Here is a tiny trained network, its code and every weight. The questions are about switching its units off for an input and a class, where a switched-off unit gives its printed mean instead of its output.

import numpy as np


def w(rows, s, z=0):
    codes = np.array(rows[::2]) - 128.0
    scale = np.full(codes.shape[1], s)
    scale[-1] = z or s
    return codes * scale


def norm(h):
    return h / np.sqrt((h * h).mean(-1, keepdims=True) + 1e-5)


def f(y):
    return np.maximum(y, 0)


def log_softmax(a):
    a = a - a.max(-1, keepdims=True)
    return a - np.log(np.exp(a).sum(-1, keepdims=True))


def net(x, mask):
    res = np.array(x, float).reshape(1, 4) / 4 @ E
    u = 0
    for l in range(2):
        y = f(norm(res) @ A[l][:, :-1].T + A[l][:, -1])
        res = res + np.where(mask[u : u + 4], y, B[l][:, -1]) @ B[l][:, :-1]
        u += 4
    return log_softmax(norm(res)[-1] @ U[:, :-1].T + U[:, -1])


A, B = {}, {}
E = w([
[164,75,99,103,119,149,206,77,69,182,110,138],'x0',
[190,34,140,133,154,74,199,170,192,210,142,129],'x1',
[70,76,30,80,132,135,166,96,73,255,135,179],'x2',
[112,95,104,23,102,65,121,69,128,86,105,170],'x3',
],0.0082)
A[0] = w([
[223,117,171,210,124,140,200,191,163,174,124,81,3],'0.n0',
[196,103,170,185,140,96,180,246,227,193,159,105,42],'0.n1',
[88,150,92,174,119,155,100,171,93,207,123,120,102],'0.n2',
[181,72,171,118,151,34,163,213,252,147,144,132,130],'0.n3',
],0.014,0.0027)
B[0] = w([
[162,122,195,146,149,137,247,137,52,86,151,172,221],'0.n0',
[31,105,117,150,250,186,124,7,135,155,91,213,247],'0.n1',
[144,83,40,111,148,131,98,179,178,140,204,74,187],'0.n2',
[159,175,125,84,61,172,132,238,202,169,255,87,251],'0.n3',
],0.0087,0.017)
A[1] = w([
[130,128,75,33,53,130,202,119,91,240,132,139,7],'1.n0',
[197,104,174,184,146,50,80,168,164,54,67,75,63],'1.n1',
[249,108,165,38,51,56,111,101,170,12,91,75,187],'1.n2',
[76,98,173,215,243,133,136,96,162,131,84,188,43],'1.n3',
],0.016,0.0021)
B[1] = w([
[113,80,101,193,91,111,61,75,66,147,37,120,252],'1.n0',
[157,76,192,175,90,114,127,83,140,208,79,153,163],'1.n1',
[152,188,189,37,66,193,193,109,199,6,67,89,189],'1.n2',
[125,65,116,117,124,95,113,105,78,123,72,146,203],'1.n3',
],0.013,0.016)
U = w([
[135,158,182,201,87,104,37,186,188,205,126,100,69],'0',
[109,93,211,136,237,210,219,129,132,151,184,208,143],'1',
[106,166,71,104,143,184,70,216,196,142,238,70,225],'2',
[91,57,55,153,153,103,107,70,2,175,61,139,183],'3',
[169,232,145,106,183,14,151,161,139,180,102,96,11],'4',
[99,247,154,42,85,68,84,209,159,71,158,110,50],'5',
[219,211,179,181,154,68,134,173,64,115,183,68,2],'6',
[158,181,208,64,42,155,149,84,161,49,18,80,132],'7',
],0.009,0.0045)

Each question gives the input, the list of numbers given to net, and the class t.
The units are the neurons (one row each of A and B). Each row of codes is followed by its name. A weight is (code - 128) times the scale printed after its matrix; where a second scale follows, it is the last column's (A, B and U).
mask holds one flag per neuron, layer by layer. A switched-off neuron (its flag False) gives its mean, the last column of its row in B, instead of its output. The means were averaged over made-up inputs and are rounded, as every weight is.
A unit's drop is (log p(t) with every unit on - log p(t) with that unit switched off) / (log p(t) with every unit on - log p(t) with every unit switched off).
The circuit of an input: a set's keep is (log p(t) with only the set's units on - log p(t) with every unit switched off) / (log p(t) with every unit on - log p(t) with every unit switched off). Starting from all 8 units, units are removed one at a time, each time the one whose removal leaves the highest keep (on an exact tie, the one counted first), for as long as the keep stays at least 0.8.
units of the circuit, in order: the units of the circuit, biggest drop first
most important unit: the unit with the biggest drop
k most important neurons: the k neurons with the biggest drops, biggest first
k most important neurons of layer l: the k neurons of layer l with the biggest drops, biggest first
input [8,-4,-2,6], class 7: units of the circuit, in order => 0.n1
input [3,-2,2,7], class 7: 2 most important neurons => 0.n1, 1.n2
input [-8,2,-7,-4], class 1: 2 most important neurons => 1.n0, 0.n3
input [-2,1,-7,-4], class 1: 3 most important neurons => 1.n0, 0.n0, 0.n3
input [-7,2,8,-1], class 2: 2 most important neurons of layer 1 => 1.n3, 1.n1
input [-7,-3,-2,-6], class 3: 2 most important neurons of layer 1 => 1.n3, 1.n2
input [-4,-8,2,4], class 5: 3 most important neurons of layer 1 => 1.n0, 1.n1, 1.n3
input [-2,-1,-4,-3], class 3: 2 most important neurons => 1.n3, 0.n3
input [-6,4,3,-3], class 1: units of the circuit, in order => 0.n1, 0.n3
input [-3,-7,-5,-7], class 0: 2 most important neurons of layer 0 => 0.n1, 0.n3
input [5,1,-8,-4], class 1: 2 most important neurons => 0.n0, 1.n0
input [-1,-4,0,2], class 7: 2 most important neurons => 0.n1, 0.n3
input [-8,2,-4,6], class 5: 3 most important neurons => 0.n3, 0.n1, 1.n0
input [-5,-3,5,-3], class 2: most important neuron of layer 0 => 0.n1
input [4,5,-4,2], class 1: 3 most important neurons of layer 0 => 0.n3, 0.n1, 0.n0
input [-7,2,-3,5], class 5: 2 most important neurons of layer 0 => 0.n1, 0.n3
input [1,1,-8,-1], class 1: 2 most important neurons => 1.n0, 0.n3
input [-1,5,-8,-1], class 1: 2 most important neurons => 0.n1, 0.n3
input [-5,4,-8,8], class 2: 2 most important neurons => 0.n3, 1.n0
input [0,1,-8,-2], class 1: most important unit => 1.n0
input [0,-5,0,-4], class 2: 2 most important neurons => 0.n1, 1.n0
input [-4,-2,0,-7], class 3: 2 most important neurons => 0.n3, 1.n3
input [-8,1,-2,-1], class 1: 3 most important neurons of layer 0 => 0.n1, 0.n3, 0.n2
input [-5,7,-5,3], class 1: 2 most important neurons => 0.n1, 0.n3
input [-6,-5,-8,-6], class 3: 2 most important neurons of layer 0 => 0.n3, 0.n2
